Each row of numbers stands for one thing and depends on some of the facts below. Use the named rows to name the rest.

There are 4 kinds of fact about the things: Ω, β, Ξ, σ.
fidri | Ω flivam | β buge | Ξ klafler | σ fidru
bremin | β drosta
zisem | β stifes
trukul | β pada | Ξ ziflopum | σ flokles
drosta | β plipu
naski | Ω pigas | β klalum
bara | β floflak
roten | σ klokuzum
skeski | β stifes
skuvin | Ω gruklu | β nifa
kifila | β plasu | σ ketra
tregan | β beku | Ξ beku | σ stuflam
buge | σ pletus
skitiflol | β skeski | Ξ nudrur
kliski | Ω bremin | β drosta
bruplis | β grefem | Ξ nosten
veser | β vafas | Ξ vizetul | σ britak
floflak | β nokeno
plino | β soklan | σ pigas
nogos | β temis | σ gepimam
skaram | β klalum
drotuklak | β bruse
taga | σ deklal
gagin | β maklen | σ zisem
mibrul | β maklen | σ plafo
sonabun | β plobrok | Ξ plipu | σ plaful, bape
maklen | σ skuvin, fidri
flivam | β buge | Ξ rulo
troplin | β bruse
vaplin | β soklan | Ξ podro
kekluk | β plasu | Ξ temis
beklin | β graklel | σ plistobrok
poflan | Ω flobul | β gruguk | Ξ plipu | σ zisem
grefem | β pagril
bopli | β plipu | σ ketra
plestadrik | Ω truplifa | β stifes | Ξ stifes
rulo | β stolem | σ britak
dradifis | β stifes | Ξ klafler
fidru | β floflak
gaklu | β skeski | Ξ beku
skomul | Ω skitiflol | β skeski | Ξ pledaklon
raflabe | β vafas | Ξ podro | σ pada
plodros | Ω zuklos | β klafler | σ klafler
grekom | β floflak | Ξ beku
vupadrik | Ω zonovol | β pagril | Ξ pagril
zuklos | β klafler | Ξ rebratol
klokuzum | β floflak | σ klalum
rebratol | β gruguk | Ξ pledaklon | σ temis
skitrak | β nosten | Ξ sonabun
grofi | β soklan | Ξ brefle | σ britak
gapu | Ω tregan | β beku | σ klokuzum
bresol | Ω skomul, skitiflol | β skeski | Ξ dretom
mozivar | Ω nogos | β temis | Ξ plifidam
dretom | σ plaful
gruklu | β nifa
klafler | β dretom
pluza | β drosta
klede | β temis
pletus | β nudrur
plevo | β plipu | σ gesem, pledaklon
deklal | β buge | Ξ beku
vafas | β roten | σ trutram
zonovol | β pagril | σ fidru
fluzon | β beku
gobrer | Ω klobrik | β plino | σ zisem
dostil | β graklel | Ξ lefes
flatazal | β skeski | σ grofi, pletus
bruse | β pagril
stukluskes | Ω gruklu | β nifa | σ plomos
pago | Ω klobrik | β plino | Ξ nudrur
lefes | β stifes | σ soklan
falaskur | β nokeno
stolem | β nokeno | σ gruguk, gobrer
nagron | β pagril | Ξ rulo | σ fidri
salam | β plasu
fizekles | β plipu | Ξ plipu
nosten | β nifa
kudra | β plobrok | σ gribran, fizekles
ketra | β pagril
trefus | β gruguk
saplo | Ω pletus | β nudrur
besozok | Ω skidra, ziflopum | β dretom | Ξ saplo | σ zisem
plaful | β buge | σ poflan
plomos | β floflak | σ veser
stifes | σ platar
tilim | β nifa
trasu | β drosta
temis | β buge
gepimam | β bruse | Ξ beku | σ deku
flokles | Ω siral | β graklel
videk | β graklel | Ξ graklel | σ grofi
gribran | β gruguk | Ξ plistobrok | σ nuste, plistobrok
brefle | β taga | σ flokles
plafo | β bruse
gagres | β beku | Ξ nudrur
vizetul | β plobrok | σ gagin, skeski, bara
rigri | β bruse | Ξ drosta | σ fluzon
pledaklon | Ω plodros | β klafler | Ξ bruse | σ fidru, britak
nudrur | β roten
gruguk | β dretom | σ plomos
ziflopum | β dretom
deku | β skeski | σ flobul
pada | β maklen
ropor | Ω saplo | β nudrur
skidra | Ω ziflopum | β dretom
platar | β brefle | σ plistobrok
trutram | Ω pletus | β nudrur | Ξ grefem
kluni | β bruse | σ rulo
podro | Ω nogos | β temis | Ξ beku | σ nifa
dututrem | Ω beklin | β graklel | Ξ nuste | σ pletus
skasim | Ω troplin | β bruse | Ξ plistobrok
groskun | β maklen | σ gesem, zosos, fidru
bape | β skeski | Ξ buge | σ bara
flobul | Ω gribran, poflan | β gruguk
voklazok | Ω dradifis | β stifes | Ξ temis | σ beklin
stuflam | β plipu | Ξ vafas | σ skeski
klalum | β plobrok
plistobrok | β plipu | Ξ nuste | σ fidru
klobrik | β plino
zutisem | β soklan | Ξ temis | σ stukluskes, salam
kesti | β temis
gesem | Ω fizekles | β plipu | Ξ pledaklon
nuste | β vizetul | σ fidru
nokeno | σ gribran, plafo
klufon | β graklel
siral | β graklel | σ nifa, nuste
zitun | Ω falaskur | β nokeno | Ξ vafas
graklel | β pagril
truplifa | β stifes | Ξ klafler | σ besozok, gobrer
fleplek | Ω fidri | β buge
vebik | Ω kliski | β drosta | Ξ temis | σ fleplek
britak | Ω klede, kesti | β temis
plifidam | β grefem | Ξ beku | σ bopli, trukul
pagril | σ plobrok
pigas | Ω naski | β klalum | σ flokles
zosos | Ω trukul | β pada | Ξ nuste

Some things and their rows:
nogos: [  7 -10   3  11   6 -13  -2  31  -6 -19  19  -9  -7  11  18   9  15  -3
  -6   3 -15   4  -3  13 -12   4  18  10 -14  -4  11  -5  14   2  -9   1]
taga: [ -8   1   6   4   9  13   2  18   1 -10 -16  12 -17  11  22  -5  -4  -8
   3  -4  -8 -11   5  10  11   8  -6   4  -4 -14  -3 -12  14 -14   3  14]
zutisem: [  6  25  19 -17 -20  16  12   4  12  44  24  12  21  -6  15   8   7  13
 -19 -31 -14 -10  -5 -30  19  -9 -15  13  12   3  23  33 -16  33  -3  -4]
voklazok: [ 13  -9  -9 -17  -3  20  11 -39  16  58  28  11  16 -24   3   6   4  15
 -28 -42  -7   9 -13  -6  31 -17   2   2  11 -15  19  43 -25  46   9  -7]
sonabun: [  9  24   9  26 -10 -12  22 -17  20   5  21  -9  12  -2  -9 -12   5   6
 -14  -5  12 -17  16 -22  10   0  -9  -4   9  -2  12  26 -11 -13  -7  16]
plobrok: [ -7   4   2   0  16  15  10  16   0 -14 -20  12 -17   8  19   2 -12  -9
   2 -10   1 -12   7  15   8   2  -7   3  -9 -11  -8 -22  14  -5   2  12]
nudrur: [ -8   5   6   4   9  15  11  18   5 -13 -21  14 -17   7  26   0  -8 -10
  -2 -11  -2 -15   6  11  13   7  -7   1  -5 -13  -5 -18  11 -10   3  19]
ketra: [-17 -16  -9 -15   1   5  -7   3 -16   2 -38   8  -6   0 -23  -1  13   2
   7  16 -12  -1   8  11 -22 -17  15  11  -1  26 -11  -8   5   6 -11 -17]
vupadrik: [-17  10   2   1 -11  10  -3 -27  -2  24 -25   6  28 -11 -37  -9  20  13
  17  12  14 -13  15 -16  -9 -14  -1  -2  13  20   0  23 -19   6   5  -9]
bresol: [ 45  35 -66  -9 -16  42 -27 -79  14  48  21  25  -9 -29   0 -56 -12  36
 -45  13  45  43   3 -15  14  22  20   1  11 -33  -2  -4 -59  12 -18  -1]
dretom: [-10  -5   4   6   5  -6   0  20   2 -20  16  -5  -8  24   5   1 -14  -3
   1 -13  -4 -17  10 -17   9  12  -4  -4  -6 -16   4  -5  23 -29 -19   0]
ziflopum: [ 18 -45  20 -20 -51 -30  24  33 -12  -6  -3 -30  39  14  -9   3 -25  22
  -6   1   7  69 -25  -5 -29  -8 -13  32  -9 -23   6  -5  56 -17 -27  34]
plevo: [-12 -26  -3  -7  -1   0  -8  18   0  -2   4   1 -13  -3  25   0  -8  -6
   3   0 -12   4 -21  -6   7   7   4 -11  -5  -8   1  -1   2 -14   6   0]
bruse: [-29 -10  -1  -1   1   1  -4   9  -9  -5 -57  12 -15  -2 -11 -16  11  -7
  19  28  -7 -25  10   1 -11 -17   3  -2   2  32 -15  -9  10 -19  -5   1]
drotuklak: [-31 -28  -6 -18  -7  -2 -17   3 -17  10 -45   9 -12  -3 -31 -15  21   3
  13  31 -20 -15   3  -6 -21 -24  18   9   4  38 -10   5   7  -6 -15 -21]
plistobrok: [ 11  19   7  17  -7 -10  32 -17  12   7   1  -9   9 -24   0  23 -13  10
   2 -20  40   2  -9  -3   7   3  -8 -22   5  16   5  20 -24   5  13  12]
bara: [ -1  -3 -10   0  20  -5  11  -2   2 -16   5  -5 -19   9  -2  -5 -19  -9
  -9 -15  -1 -10  11   4   3  -4  -4   4  -6 -11  -9 -15  17  -9 -17  -3]
falaskur: [ 10  -4  -1   5   3  -4   4  22  -4 -13   3  -1 -18   7  17   1   2  -6
 -10   4 -11   4  -5  14  -5   1   7  12  -9  -1   1 -13  14  -2 -11   7]
grekom: [ 38  47  17  27   7  14 -21 -13   0  -2  20  -3  22  -2 -16 -13   6 -13
  26  27  21   5 -11   6  14 -11 -35   3  13 -17   9   0  -4  23  22 -20]
pluza: [ -3  -9  -2  -1   8   5   1  12  -2  -7  -4   3 -11   9  12   1  -6  -5
  -5  -5  -9   1   1  10   3   7   2   3  -7 -13  -5 -14  11  -6  -2   8]
pigas: [ -1  -8  -3  -2   9  10  -6  12  -5  -8  -5   7  -7   9  12  -1   3  -1
  -2  -3  -8   6   4  14  -4   7   7   7  -9 -16  -3 -13  11  -2  -1   9]

Rows to name:
No name comes twice in this set of rows, the named rows included.
[-33   7   6  -9 -29   4 -11 -24  -2  34 -34   6  32 -19 -34 -17  29  16
  19  26   2 -23  11 -40 -20 -17   0  -7  21  42  -4  27 -29  -1   5  -9] | dututrem
[ -4  19   0  20  -4  -6  21 -34  11  -5  -3 -14  26 -21  -8  16 -14   5
  14 -10  48   2   5  -9  -4  15  -8 -29   5   2  -9   4 -31  -6  23  13] | gesem
[-23   7  10 -12 -36 -12  -7  -8  -3  30 -28   1  19 -24 -25 -15  26   7
  18  35  -1 -18  -4 -38 -21 -24  -3  -1  20  58  -1  26 -27   2   2 -14] | videk
[-16  -4   8  -5   0   7   0  26   1  -5  -5   8  -9   8  34  -4  -8  -9
   3  -4 -14 -10  -3 -12   4  14  -8  -3  -5 -12  -4 -18   6 -13   6  12] | buge
[  5 -41 -34 -14   0 -22 -14 -27   9  16  39  -3 -10 -27  35 -32  13 -15
 -46   9 -45  30 -24  -3 -12  -1  24  13  -3 -17 -17 -12 -23  19  10   9] | flatazal
[  0  24  15  -6  -3  40  13 -11  12  39  15  21  24   0   4  10  10  15
 -10 -44  -1 -16  13  -8  28  -8 -15   9   8 -17  24  33 -12  36   6  -3] | vebik
[ 12  29  10  14 -12   9 -40 -21 -16  18 -24   0  25 -11 -58 -26  29  -2
  45  63   8  -8 -11  -5 -10 -43 -22   9  23  35   2  18  -6  21   7 -46] | gepimam
[ -7 -30  16 -18 -50  -8  27 -37   5  23  12 -33  84  11 -53 -13 -37  34
   3 -25  34  42  16 -45 -11  -3 -39   6  12 -50   2  27  28 -24 -11  20] | besozok
[ 19  22  13  27  13  20 -45 -26  -3   6  43  -9  42   1 -29  -6   7  -9
  52  20  23   9 -16  -5  17  -8 -31 -18  15 -38  14  17 -12  23  41 -46] | podro
[-18 -23  -8 -11   8  15 -16  -3  -5   1   0   8   6  11   3  -8   3   5
   4  -4 -11   3   9   2  -1  11   8  -1  -4 -25  -3  -3   5 -11   2   2] | gapu
[ -7 -29  -7  -6   7  -3  -2  11  -3  -7  -4  -2 -19  -4  12  12 -15  -4
   3  -7   1   9 -20   8   9   2   9 -12  -5  -3  -1  -2   6  -6   2  -8] | platar
[ 39  42  12  23   4  14 -24 -15  -5  -3  28 -11  28   1 -26  -4   2  -8
  28  24  25  14 -10   9   3 -10 -30   3  10 -14   9   2  -4  33  18 -26] | deklal
[ 58  16 -22  26   9  -8 -27 -63   8  15  51 -10  19 -30 -17 -40  21 -19
 -13  35  -7  37 -23  21   5 -23 -11  19  13 -28  -4   0 -24  54  28 -14] | gaklu
[-13   1   2  12  10   3   8  13  13 -14  -3   7 -29  13  20 -22 -11 -14
  -8  -3 -12 -31   7  -9  24   2 -11  -2   1 -18  -3  -7  23 -33 -10  14] | vizetul
[-22  10   3  -4 -19   7  -2 -32  -4  30 -39   6  30 -16 -51 -12  27  20
  21  22  10 -18  17 -19 -16 -21   2  -5  18  38  -2  31 -21   3   0 -13] | skasim

Now the same things, written a new way:
Some rows with their names:
pada: [  0  -6  -4  16   4   5  15  13  -2   2   2   5  -5   0   2  -9  -3  11
   3 -13 -10   8   3  -5   6  -7   0]
raflabe: [  5  17   8 -21  -6  -5   5 -14   5   2  -7 -12  15  -2  -6  -2  14   1
  -8  15   6 -15   9   8   0   9  -8]
podro: [ 30  51  37 -15 -31 -35  43 -18   9  14 -46 -38  55   0   0  -5  23  -8
 -45  24  28 -10 -12 -34  32  13  -3]
plodros: [ 19 -15  29   5  15 -23 -18  -3  18  19  12  -5 -28   4 -10   9 -24  41
  27  22  16  -9  16  17   4   3   8]
pledaklon: [ 27 -15  32 -35  14  -7 -56 -28  53  -4  -4 -22   6  10   3  17  23  36
  41  -5  23 -24  16  40 -11 -14 -10]
zuklos: [ 15 -31   2   3  13 -16 -26 -15   3  34  12 -10  -9  14  -8 -12  17  27
  27  10   5 -31  26  46   1 -16  11]
fleplek: [  4   4  -4   8  -3   2  26   4  12 -12  -6 -14   4   7   6  -5   1  11
 -10 -30 -10  22  17 -28  16 -11   1]
vebik: [-13   5  46  -9 -22 -17  21 -50  -4 -11  37 -35  21   5 -15   3  24   4
 -14  -4  17  -2  30 -15 -22  21  32]
falaskur: [ -2  -4 -21  19   6  10  21  14 -10  10   2  13  -1  -3  -5 -14  -3  13
   8  -7  -6   6   7   2   4  -7   1]
nokeno: [  3  13   2  -4   4   0  15   4   7  -6   1   2  -5  -4  -6   4 -14  17
   5   6   5   6   3  -9   4   7 -11]
gribran: [ 20 -13  -4 -20   7 -21 -32 -30   7  25   8  -7 -19  16 -23  -3   9  44
  37  36  24 -38  18  48  -5   4  -5]
pagril: [ -5  -2 -12  -5  -5  -2 -16  -6   0  -3   1   1 -12 -16  -2  23 -23 -15
   5   7  12  12 -15  -7  -1  -2   3]
bresol: [-21  12  51   3   7   3 -11  38   0 -55  24  15  11  39  20 -44   3 -56
 -35 -13 -65 -45 -50  42  10  31 -21]
dretom: [ 11  -4  22   2   9 -11  -3   1  15   8   6  -2 -22  -5  -7   6 -21  29
  17  17  11  -6   8   8  -1   9  -3]
dostil: [-15 -29 -32  -3 -21  -1 -42 -26 -12   6  -1 -17  -4  -9  13  23   7 -53
  -3  -7   7   0 -26   6   5 -26  19]
plomos: [  2  17  15  -5   9   4  20   9  17  -1   3   5   9 -20  -6  10 -17  11
  11   1   6  13  17  -3  -1   5  -8]
naski: [  1  -4  -6  15   4   6  16  11   0   1   3   2  -2   3   3  -8  -4   9
   2 -12  -9   8   7  -7   7  -7   1]
plestadrik: [ -7  -1  22  -7   3   0 -21   8  -5 -16  -1  12  15  32  15 -10  22 -13
 -24  -6 -37 -15   5   0  -7   5   0]
stifes: [ -2  15  11  -7  10   4  -8  18  -4 -15   3  28  -1  15  -1   4 -15   7
  -5  10 -14   2  -3  -8 -11  22  -9]
plasu: [  1  -5  -4  16   6   5  12  11  -1   1   3   4  -7   2   1  -7  -3  10
   2 -13 -11   7   3  -5   4  -7   3]
klede: [  4  13 -50  13   4  16  58   7 -12   6  -9   5  22  -6 -14 -15   2  12
   7 -26   2  22  25 -15  10 -12  -2]

Rows to name:
No name comes twice in this set of rows, the named rows included.
[  4   4   9 -13 -41 -37 -36 -27 -18  30 -26 -18  21 -14   7  32 -11 -63
 -25  52  39 -13 -58  -3  16   1  19] | gepimam
[  9  10  16 -12 -41 -39 -27 -24 -19  35 -31 -17  26 -13   5  26  -5 -55
 -28  56  37 -18 -57  -5  17   5  19] | plifidam
[-24 -17  29  13 -23  -7  15 -34 -23   3  43 -20  17  11 -12 -17  33 -10
  -8  -7   4 -13  15   1 -27   9  42] | kekluk
[ 40 -25  17  -9  34 -26 -39 -22  15  18  -1 -31 -29   3 -13   6  -4  28
   8  25  28 -41  32  48 -24  22  11] | poflan
[  9 -10   2  22  29   7  -9  31 -22 -20  -6  25  -8  23   7  -8 -15 -10
 -29  -7 -21  -3   0  -3 -26  29  10] | zisem
[-22   0  11  26 -18   8  63 -18 -18  -4  32 -17  16  -5 -13 -21  14   6
  -6 -28   8  17  19 -25 -13   6  29] | temis
[  4  13  23  -6  15  20  10   9  26  -2   7  11  28 -27  -5  19  -9   8
  28 -11  16  18  13   5 -12  -6  -2] | rulo
[-10  -3 -14  -5  11   9 -16   8 -23  -2   4  29  24  27   3 -17  25 -13
 -10   2 -32 -24   9  23 -14   5   0] | dradifis
[  4  -8  14  12   0  -5   3   5  12 -12  -2 -11  -4  13  10   0  -5  12
  -7 -21 -11  13   8 -22  14 -10   6] | skuvin
[-11  21  25 -22  12   2 -33  20 -18 -21   5  45  22  37   2  -1   6 -14
 -28  23 -39 -20   3   6 -25  36  -9] | bape
[ -4  15  14  -6  12   4  -9  24  -8 -18   5  36   5  19   1   2 -18   3
 -10  10 -18   3  -2  -8 -12  24  -9] | lefes

The same things again, as new rows of numbers:
Known rows:
plevo: [  6 -21 -12 -15 -20  15   5   0 -27  -8   8  -3  -8]
gobrer: [ 18 -28 -30 -26 -37   3   4  28 -29 -14  -8 -27  -7]
rulo: [-13 -32 -19 -12 -33   8  10   5 -35   5   5  -3 -17]
fleplek: [ 21 -30 -12 -24 -34  -3  13  29 -42 -14   2 -18  -5]
plifidam: [ 49 -36  -2   4  18  26   5  26 -27  45 -17  -4   2]
klafler: [ -8  -8 -13   2 -45   3   6  26 -43   9   0   1 -60]
dretom: [  3   1 -28   2 -41  10  -3  21 -24   4  -7  -3 -53]
voklazok: [ 25 -14  -6 -36 -18   9   4  15 -32 -39  12 -17   5]
stifes: [ -4  -3 -15  -4 -31   8  -7  12 -38   1   8  10 -47]
temis: [ -5  -9 -12   1 -44   3   7  24 -40   1   0  -1 -54]
sonabun: [ 15 -15 -23 -13 -33  10  14   5 -11  -6  -3 -19 -15]
drosta: [  3  -1 -12   0 -37   6   3  23 -36   6   0   1 -55]
salam: [  5 -30  -7 -15 -24  14  16  10 -26  -9   0 -17 -18]
gagres: [ 20 -19   2 -17 -21  16  20  10 -22 -19  -1 -21 -15]
skuvin: [ 10 -27 -15 -28 -28   5   2  26 -48 -17   3 -13  -4]
veser: [  9 -22  -5 -19 -16  22   2   3 -25 -18   3 -17 -14]
vizetul: [  7  10 -33   1 -43   9  -3  21 -26  11 -11   0 -52]
trefus: [ 11 -29  -7 -12 -29   7  18   7 -24  -8   6 -12 -17]
pagril: [  5  15 -19  -2 -26  34  20  20 -60  30 -25 -10 -37]
trutram: [ 29 -23  -7 -30 -28   4  12  29 -42 -23  -1 -22 -10]
pletus: [  8 -35  -9 -17 -22  11  13  13 -36 -12   0 -17 -24]

Rows to name:
No name comes twice in this set of rows, the named rows included.
[ 24  -9  -2 -22 -16  21  12   0 -17 -26   6 -18  -9] | zutisem
[  7 -33 -15 -14 -31  11  14  17 -18 -10  -5 -29 -23] | bara
[  8   8 -11   4 -36   8   8  23 -43  12  -1   6 -53] | brefle
[ 11 -20  -1 -11 -15  29  35  14 -47   9 -18 -31  -8] | ketra
[ 23 -19   6 -13 -21  12  22  12 -27 -13   3 -17 -17] | trukul
[ 22 -13   6 -31  -7  28   3  -4 -25 -44   9 -22 -11] | gribran
[  9  13  -8  -4 -26  17  -5  20 -37  -2   1   1 -51] | mibrul
[  3 -37 -14 -30 -29   8   0  27 -43 -21   4 -18  -8] | britak
[ 20 -13  -3 -16 -12  34  27   8 -39   1 -15 -27  -4] | bruplis
[ 16 -28 -25 -23 -40 -13  12  27 -53  -5   0 -11  -6] | saplo
[ 25 -10   1 -39 -15  21   1  21 -40 -47   4 -29  -4] | zosos
[ 35   7  -7 -38  -8  41  25  17 -50 -22 -18 -38  16] | dututrem
[  1 -14 -13 -19 -10  36  18   0 -49   8 -11 -15   4] | zonovol
[  4 -31 -12 -10 -37  -1  21   4 -26   2   7  -6 -14] | lefes

